Below are the code and all the weights of a small trained network. Each question names an input and a class and asks about switching units off, where a switched-off unit gives its printed mean instead of its output.

import numpy as np


def w(rows, s, z=0):
    codes = np.array(rows[::2]) - 128.0
    scale = np.full(codes.shape[1], s)
    scale[-1] = z or s
    return codes * scale


def f(y):
    return np.maximum(y, 0)


def log_softmax(a):
    a = a - a.max(-1, keepdims=True)
    return a - np.log(np.exp(a).sum(-1, keepdims=True))


def net(x, mask):
    res = np.array(x, float).reshape(1, 8) / 4 @ E
    y = f(res @ A[0][:, :-1].T + A[0][:, -1])
    res = res + np.where(mask, y, B[0][:, -1]) @ B[0][:, :-1]
    return log_softmax(res[-1] @ U[:, :-1].T + U[:, -1])


A, B = {}, {}
E = w([
[177,100,124,139,45,152,122],'x0',
[96,222,114,110,140,102,109],'x1',
[5,105,156,80,92,216,127],'x2',
[91,62,95,134,87,74,72],'x3',
[139,110,24,46,123,53,172],'x4',
[129,18,174,89,143,66,187],'x5',
[170,97,97,69,177,182,69],'x6',
[108,98,68,187,153,131,144],'x7',
],0.011)
A[0] = w([
[77,172,195,98,143,164,65,191],'n1',
[111,175,60,155,109,221,42,248],'n2',
[59,196,95,43,87,68,96,188],'n3',
[176,101,146,117,153,54,111,208],'n4',
[161,68,180,89,75,96,134,255],'n5',
[165,198,115,137,69,88,96,133],'n6',
[232,127,182,121,202,104,142,217],'n7',
[175,135,41,115,152,164,33,86],'n8',
[142,152,78,197,140,162,124,179],'n9',
[109,104,107,123,111,112,36,195],'n10',
[176,138,105,111,211,137,214,191],'n11',
[164,138,144,83,186,129,133,116],'n12',
[205,180,150,73,184,157,198,181],'n13',
[64,112,117,192,205,101,166,142],'n14',
[121,119,109,138,149,66,189,254],'n15',
[217,17,218,169,119,153,111,151],'n16',
[93,162,180,112,128,199,89,157],'n17',
[42,65,93,197,85,134,148,191],'n18',
[194,186,145,138,8,169,103,144],'n19',
[154,156,94,72,197,71,177,132],'n20',
[66,170,186,179,153,198,117,160],'n21',
[132,106,80,98,175,190,69,182],'n22',
[77,82,90,62,9,120,186,137],'n23',
[64,162,206,107,149,180,92,117],'n24',
[202,213,108,161,121,114,177,225],'n25',
[91,106,142,157,71,154,240,233],'n26',
[177,103,77,62,123,61,144,126],'n27',
],0.011,0.0045)
B[0] = w([
[158,151,231,147,167,118,220,213],'n1',
[145,143,112,92,45,70,212,249],'n2',
[141,71,188,82,159,6,108,224],'n3',
[164,65,95,173,222,109,118,205],'n4',
[99,11,171,191,143,221,120,215],'n5',
[138,151,119,154,69,43,96,186],'n6',
[204,134,108,180,175,198,98,225],'n7',
[230,93,63,63,77,104,181,214],'n8',
[133,184,56,136,69,78,139,189],'n9',
[126,63,123,92,149,80,241,189],'n10',
[170,198,119,96,162,215,71,210],'n11',
[204,166,157,118,185,155,116,174],'n12',
[183,175,130,117,104,233,84,214],'n13',
[45,226,23,165,213,140,155,188],'n14',
[49,126,44,108,201,105,26,204],'n15',
[128,81,81,235,133,183,167,238],'n16',
[88,177,233,166,111,120,255,211],'n17',
[30,126,89,89,152,145,130,211],'n18',
[149,123,149,162,26,127,114,207],'n19',
[188,167,163,60,204,135,52,209],'n20',
[71,212,210,151,114,56,181,226],'n21',
[162,105,100,60,118,173,240,211],'n22',
[35,41,169,64,77,162,71,225],'n23',
[90,190,233,117,200,132,206,209],'n24',
[206,210,137,163,71,91,39,220],'n25',
[9,156,121,114,66,226,86,206],'n26',
[162,21,151,87,179,126,99,223],'n27',
],0.0077,0.015)
U = w([
[203,145,141,86,196,186,67,102],'0',
[178,182,150,207,33,92,65,156],'1',
[120,66,134,77,191,49,88,64],'2',
[55,55,177,83,77,192,100,76],'3',
[174,88,58,54,105,132,216,77],'4',
[100,178,245,149,141,135,204,171],'5',
[169,29,121,244,157,170,132,85],'6',
[58,170,50,153,191,135,121,253],'7',
],0.012,0.0018)

Each question gives the input, the list of numbers given to net, and the class t.
The units are the neurons (one row each of A and B). Each row of codes is followed by its name. A weight is (code - 128) times the scale printed after its matrix; where a second scale follows, it is the last column's (A, B and U).
mask holds one flag per neuron, in row order. A switched-off neuron (its flag False) gives its mean, the last column of its row in B, instead of its output. The means were averaged over made-up inputs and are rounded, as every weight is.
A unit's drop is (log p(t) with every unit on - log p(t) with that unit switched off) / (log p(t) with every unit on - log p(t) with every unit switched off).
The circuit of an input: a set's keep is (log p(t) with only the set's units on - log p(t) with every unit switched off) / (log p(t) with every unit on - log p(t) with every unit switched off). Starting from the 12 units with the biggest drops (on a tie, the unit counted first), units are removed one at a time, each time the one whose removal leaves the highest keep (on an exact tie, the one counted first), for as long as the keep stays at least 0.8.
units of the circuit, in order: the units of the circuit, biggest drop first
top k neurons: the k neurons with the biggest drops, biggest first
drop of u: that unit's drop, to one decimal
input [1,-2,7,6,0,-6,-4,4], class 5: units of the circuit, in order -> [n21]
input [-3,-4,-5,-4,-2,6,2,-7], class 0: top 2 neurons -> [n11, n13]
input [6,1,2,1,8,-5,0,-6], class 3: top 4 neurons -> [n23, n19, n4, n15]
input [-8,-6,-7,-4,-1,8,-8,4], class 7: top 2 neurons -> [n14, n15]
input [8,-2,-3,-6,3,7,-2,5], class 6: top 2 neurons -> [n16, n5]
input [5,6,-4,1,0,-5,6,-7], class 1: top 3 neurons -> [n25, n19, n6]
input [-6,6,-4,5,-5,-5,5,3], class 4: top 2 neurons -> [n8, n2]
input [6,2,4,-2,2,-4,3,-1], class 4: top 4 neurons -> [n2, n8, n22, n21]
input [-2,2,4,8,-2,-6,-8,7], class 7: top 2 neurons -> [n18, n14]
input [0,4,4,6,5,4,0,-1], class 2: top 2 neurons -> [n3, n13]
input [4,-4,-1,2,-4,-6,-3,-7], class 1: top 4 neurons -> [n19, n6, n22, n18]
input [7,6,5,-1,-3,-7,6,5], class 5: top 2 neurons -> [n17, n21]
input [6,1,1,7,8,-1,1,-8], class 2: top 2 neurons -> [n3, n26]
input [-8,4,8,1,8,-6,-1,5], class 2: units of the circuit, in order -> [n3]
input [-8,3,2,8,6,5,-7,8], class 7: top 2 neurons -> [n14, n18]
input [0,-7,4,-5,-2,5,0,-4], class 3: top 2 neurons -> [n26, n5]
input [8,7,-4,0,1,4,-7,0], class 1: drop of n25 -> 0.3
input [-7,-5,0,-7,-5,2,-7,6], class 7: drop of n14 -> 0.2
input [0,-3,-2,-7,-3,5,1,-4], class 0: drop of n13 -> 0.8
input [-8,-8,-6,-8,-4,-8,-7,-8], class 1: units of the circuit, in order -> [n25]
input [4,-7,-8,-5,7,0,-8,-8], class 0: drop of n16 -> 0.0
